Look-ups in named tables: a row name and a column name give one cell, copied from the table.

Tol =
	Tob	Sut	Kera	Fon	Kagi	Zaga	Kibozep	Kog
Fut	-29.136	-5.623	12.542	12.573	-27.191	-2.399	6.652	34.159
Purudu	5.037	-4.915	-6.342	3.484	-0.528	0.657	-0.138	-1.611
Tisi	-42.522	-35.875	-44.583	-35.811	38.313	-62.858	-53.250	1.204
Nekivi	22.362	-48.576	69.300	-0.787	44.170	50.390	-30.491	61.309
Godazal	-5.182	-20.745	34.828	-19.313	27.482	13.090	-18.334	25.962
Bufis	-78.607	5.170	12.387	12.227	-39.839	-7.549	20.012	83.418
Pogiv	-12.968	-29.440	63.532	30.666	4.706	-1.207	-48.422	25.854
Geb	29.754	19.195	56.355	44.620	-44.864	39.985	46.587	-3.470
Zok	-49.037	-2.685	13.937	19.711	-36.722	-11.861	15.686	55.395
Vuna	27.134	-11.983	19.270	11.423	-6.974	11.651	24.085	-19.445
Fepok	-28.506	35.865	4.277	83.127	-67.883	-5.445	-29.614	-60.234
Medovo	12.019	-2.613	0.579	1.333	6.908	10.790	7.128	3.231
Matamu	4.446	-19.644	-3.710	20.643	-7.818	7.343	3.472	9.947
Deni	9.368	-30.420	38.532	-19.175	35.334	27.649	-20.140	37.779

Deni, Kagi: 35.334
Vuna, Kog: -19.445
Pogiv, Zaga: -1.207
Godazal, Kog: 25.962
Vuna, Tob: 27.134
Pogiv, Tob: -12.968
Tisi, Kibozep: -53.250
Vuna, Zaga: 11.651
Zok, Sut: -2.685
Purudu, Kibozep: -0.138
Vuna, Kera: 19.270
Matamu, Kog: 9.947
Nekivi, Kera: 69.300
Medovo, Kibozep: 7.128
Godazal, Kibozep: -18.334

Table Pepero
|  | Gik | Dez | Vok | Rilobi | Setegot |
|---|---|---|---|---|---|
| Lub | 52 | 70 | 46 | 39 | 61 |
| Musi | 6 | 60 | 43 | 39 | 52 |
| Kon | 63 | 60 | 46 | 39 | 61 |
| Zok | 66 | 60 | 46 | 39 | 61 |
| Kufi | 67 | 60 | 46 | 39 | 61 |
| Novi | 63 | 60 | 46 | 39 | 61 |
| Sivup | 63 | 60 | 46 | 39 | 61 |
| Gidek | 40 | 78 | 48 | 39 | 64 |
| Gonivon | 63 | 60 | 46 | 39 | 61 |
| Mupali | 10 | 60 | 44 | 39 | 54 |
| Fenapef | 63 | 60 | 46 | 39 | 61 |
| Mut | 63 | 60 | 46 | 39 | 61 |
| Tavile | 68 | 60 | 46 | 39 | 61 |

What is the Vok of Tavile in Pepero? 46
What is the Dez of Musi in Pepero? 60
What is the Rilobi of Musi in Pepero? 39
What is the Vok of Mut in Pepero? 46
What is the Setegot of Musi in Pepero? 52
What is the Rilobi of Tavile in Pepero? 39
What is the Setegot of Tavile in Pepero? 61
What is the Dez of Zok in Pepero? 60
What is the Vok of Fenapef in Pepero? 46
What is the Gik of Lub in Pepero? 52
What is the Gik of Gidek in Pepero? 40
What is the Dez of Fenapef in Pepero? 60
What is the Gik of Gonivon in Pepero? 63
What is the Vok of Sivup in Pepero? 46
What is the Gik of Tavile in Pepero? 68
What is the Vok of Mupali in Pepero? 44
What is the Dez of Mut in Pepero? 60
What is the Rilobi of Sivup in Pepero? 39
What is the Setegot of Gidek in Pepero? 64
What is the Gik of Fenapef in Pepero? 63

Legitu =
|  | Zalozi | Botaru | Siz | Segabo | Napuva | Sos | Zugiri |
|---|---|---|---|---|---|---|---|
| Mozisa | 12.1 | -24.8 | 81.5 | 35.4 | 16.4 | 44.8 | 63.7 |
| Vapemuf | -8.4 | -32.3 | 19.6 | 46.1 | 45.6 | 5.6 | 1.8 |
| Kinan | 6.0 | -29.7 | 11.8 | 38.6 | 40.6 | 21.3 | -0.4 |
| Pebipa | 2.3 | 37.0 | -44.9 | -62.5 | -52.9 | -40.3 | -14.4 |
| Nak | -64.1 | -39.2 | -15.7 | 33.6 | 50.1 | -27.6 | -14.4 |
| Senifim | -27.7 | 20.5 | -55.4 | -88.7 | -77.8 | -45.0 | -60.8 |
| Niled | -10.2 | 19.9 | -40.1 | 12.8 | 28.5 | -47.8 | -34.9 |

What is the Sos of Kinan in Legitu?
21.3
What is the Sos of Vapemuf in Legitu?
5.6
What is the Siz of Nak in Legitu?
-15.7
What is the Botaru of Vapemuf in Legitu?
-32.3
What is the Zalozi of Niled in Legitu?
-10.2
What is the Napuva of Kinan in Legitu?
40.6
What is the Botaru of Senifim in Legitu?
20.5
What is the Zalozi of Vapemuf in Legitu?
-8.4
What is the Zugiri of Niled in Legitu?
-34.9
What is the Botaru of Pebipa in Legitu?
37.0
What is the Sos of Nak in Legitu?
-27.6
What is the Botaru of Mozisa in Legitu?
-24.8
What is the Zalozi of Pebipa in Legitu?
2.3
What is the Zalozi of Senifim in Legitu?
-27.7
What is the Zugiri of Kinan in Legitu?
-0.4
What is the Napuva of Nak in Legitu?
50.1
What is the Zugiri of Nak in Legitu?
-14.4

Per:
	Piriru	Sazimot	Tel
Tevamug	146	211	137
Sar	166	65	102
Zif	96	241	101
Rafi	145	122	206
Regigap	193	200	60
Tosik	178	93	199
Vinor	49	155	142
Mak	63	101	25

What is the Piriru of Tosik in Per?
178
What is the Piriru of Sar in Per?
166
What is the Sazimot of Sar in Per?
65
What is the Piriru of Regigap in Per?
193
What is the Tel of Vinor in Per?
142
What is the Sazimot of Tosik in Per?
93
What is the Sazimot of Regigap in Per?
200
What is the Tel of Zif in Per?
101
What is the Tel of Sar in Per?
102
What is the Tel of Tevamug in Per?
137
What is the Piriru of Tevamug in Per?
146
What is the Sazimot of Rafi in Per?
122
What is the Piriru of Rafi in Per?
145
What is the Tel of Mak in Per?
25
What is the Sazimot of Vinor in Per?
155
What is the Tel of Regigap in Per?
60
What is the Tel of Rafi in Per?
206
What is the Piriru of Zif in Per?
96
Which row has the largest Sazimot? Zif

Zap =
	Pazovu	Matav	Roz	Vivulu	Tilis
Duful	69.023	17.203	51.102	69.767	22.295
Peb	69.951	41.462	62.823	45.805	78.188
Kupaluv	52.671	75.056	29.149	24.713	63.785
Buzuva	43.276	65.516	49.143	25.083	78.796
Tovi	35.903	63.051	43.086	68.398	16.333
Tafi	45.110	79.900	50.559	81.997	29.633
Loku	26.192	30.100	13.832	28.068	72.211
Suzofip	44.443	15.706	43.363	76.611	63.919
Tupovig	61.665	74.276	61.305	12.747	62.673
Sene	19.847	52.867	32.587	58.658	80.689
Lateg	67.060	62.338	56.634	17.464	48.726
Mivade	67.975	30.722	69.263	81.138	26.368
Rafafu	27.285	81.738	82.163	80.651	71.555

Mivade, Roz => 69.263
Duful, Roz => 51.102
Buzuva, Matav => 65.516
Duful, Tilis => 22.295
Loku, Tilis => 72.211
Kupaluv, Vivulu => 24.713
Tafi, Matav => 79.900
Tafi, Vivulu => 81.997
Kupaluv, Roz => 29.149
Peb, Vivulu => 45.805

Soroz.csv
,Guzek,Vekudor
Renida,-0.39,0.96
Zef,0.46,-0.63
Zurolod,-0.12,0.52
Bik,-0.62,0.57

Vekudor of Zurolod = 0.52
Vekudor of Renida = 0.96
Guzek of Zurolod = -0.12
Guzek of Bik = -0.62
Vekudor of Bik = 0.57
Guzek of Renida = -0.39
Guzek of Zef = 0.46
Vekudor of Zef = -0.63
Row with the largest Vekudor: Renida

Zan:
|  | Lum | Puvalog | Tini | Tadoziv | Lam |
|---|---|---|---|---|---|
| Legamir | 25.04 | 29.16 | 38.30 | 43.29 | -37.59 |
| Bon | 67.14 | 32.09 | -19.73 | 51.56 | 9.09 |
| Pime | 15.56 | 27.32 | 60.96 | 35.78 | -54.43 |
| Duve | 15.56 | 27.68 | 24.84 | 41.97 | -6.12 |
| Debe | -8.31 | 21.99 | 82.87 | 17.73 | -40.44 |
| Fur | 1.07 | 19.17 | 61.38 | 9.17 | -0.14 |
| Bor | 24.38 | 18.13 | -0.61 | 10.54 | 80.14 |
| Zeg | 20.20 | 13.30 | 33.72 | -11.35 | 61.93 |
| Dokalob | -3.27 | 23.49 | 80.05 | 22.58 | -48.90 |
| Natina | 10.31 | 26.09 | 61.20 | 31.32 | -42.91 |
| Nur | 2.60 | 24.04 | 69.27 | 24.84 | -39.74 |

Nur, Tadoziv => 24.84
Pime, Lum => 15.56
Bon, Tadoziv => 51.56
Natina, Lum => 10.31
Pime, Puvalog => 27.32
Debe, Tini => 82.87
Bor, Tadoziv => 10.54
Zeg, Tadoziv => -11.35
Debe, Lum => -8.31
Legamir, Lum => 25.04
Natina, Tadoziv => 31.32
Pime, Lam => -54.43
Dokalob, Tadoziv => 22.58
Bon, Lam => 9.09
Dokalob, Tini => 80.05
Natina, Tini => 61.20
Nur, Tini => 69.27
Bon, Lum => 67.14
Nur, Puvalog => 24.04
Row with the largest Lam: Bor

